[[-43 -23   3]
 [  7  -1 -11]
 [-17   4  38]
 [  0 -11  39]
 [ 23  -3   3]]
|
[[ -1 -11]
 [  4  38]]

[[ 12   5   2]
 [-18 -16  37]
 [ -9 -24  22]]
|
[[-16  37]
 [-24  22]]

[[ 17  18 -13 -11]
 [ -5  26 -29  10]
 [ -7  10  18 -18]
 [ 42  17 -10   4]
 [ 14  -2  -2  20]]
|
[[ 26 -29]
 [ 10  18]]

[[-46 -31  -4  31]
 [-23 -38 -28 -45]
 [-30   1 -23  37]
 [ -5 -33   2  10]
 [  1 -13  30   3]]
|
[[-38 -28]
 [  1 -23]]

[[-36 -31  36  39]
 [-31 -34  31  45]
 [ 25  27 -20 -27]
 [-37 -46  38  46]
 [ 24  32 -28 -24]]
|
[[-34  31]
 [ 27 -20]]

[[ -5 -31  13  -8]
 [ 21  14  35  -8]
 [ -6 -32   1  -9]
 [-30  11  -2  -4]]
|
[[ 14  35]
 [-32   1]]
---
[[-32  31]
 [-29  29]
 [-28  25]
 [-27  25]
 [ 31 -29]
 [ 32 -29]
 [ 35 -33]]
|
[[ 31 -32]
 [ 29 -29]
 [ 25 -28]
 [ 25 -27]
 [-29  31]
 [-29  32]
 [-33  35]]

[[-17 -17  -8 -17 -15 -11 -16   2  15   5 -19  -2  -6 -15]
 [ 14   2  15  16   8  22   0  -8   8   6  15 -11  -4   9]
 [  1 -25   7  34 -15  -5  -9  13 -39  41 -35 -18  10 -12]
 [ 16   7   5   9 -11   1  -6  11 -10   0  -3  11   0   4]]
|
[[-17  -8 -17 -15 -11 -16   2  15   5 -19  -2  -6 -15 -17]
 [  2  15  16   8  22   0  -8   8   6  15 -11  -4   9  14]
 [-25   7  34 -15  -5  -9  13 -39  41 -35 -18  10 -12   1]
 [  7   5   9 -11   1  -6  11 -10   0  -3  11   0   4  16]]

[[  7  21  -5  -4   6  15 -43   2  37   8   6 -12  -8 -10]
 [ -5  -5  -7  -6  -7 -22   0   4 -18 -32  -8  17  -2  34]
 [ -1  -1  -6  -5  -5 -16  -6   3  -6 -16  -5   8  -2  16]
 [-44 -27 -12  25  18 -30  26   9   8   3 -12  -7  -6 -16]]
|
[[ 21  -5  -4   6  15 -43   2  37   8   6 -12  -8 -10   7]
 [ -5  -7  -6  -7 -22   0   4 -18 -32  -8  17  -2  34  -5]
 [ -1  -6  -5  -5 -16  -6   3  -6 -16  -5   8  -2  16  -1]
 [-27 -12  25  18 -30  26   9   8   3 -12  -7  -6 -16 -44]]

[[  0  -1   0   1  -1   2   0  -1   0   0   0   0   0   0  -2]
 [  3   3   1  23 -27  36 -31   3   5  25   3   4   6   3 -24]]
|
[[ -1   0   1  -1   2   0  -1   0   0   0   0   0   0  -2   0]
 [  3   1  23 -27  36 -31   3   5  25   3   4   6   3 -24   3]]

[[ -4  26  -3 -24 -24 -25  30  19   7 -22]
 [ 27  26  24 -24   0   9  19  11  43 -37]
 [ -4  21  -8 -13 -13 -24  25   0  -7 -13]
 [ -5 -10  -8  -1  -1  -6   8  -1  -2  25]]
|
[[ 26  -3 -24 -24 -25  30  19   7 -22  -4]
 [ 26  24 -24   0   9  19  11  43 -37  27]
 [ 21  -8 -13 -13 -24  25   0  -7 -13  -4]
 [-10  -8  -1  -1  -6   8  -1  -2  25  -5]]

[[  3  17  -6   6   1  32 -10]
 [  3  12  -4  -9  -3  25  11]
 [  5  15  -4 -25  -1  20 -26]]
|
[[ 17  -6   6   1  32 -10   3]
 [ 12  -4  -9  -3  25  11   3]
 [ 15  -4 -25  -1  20 -26   5]]
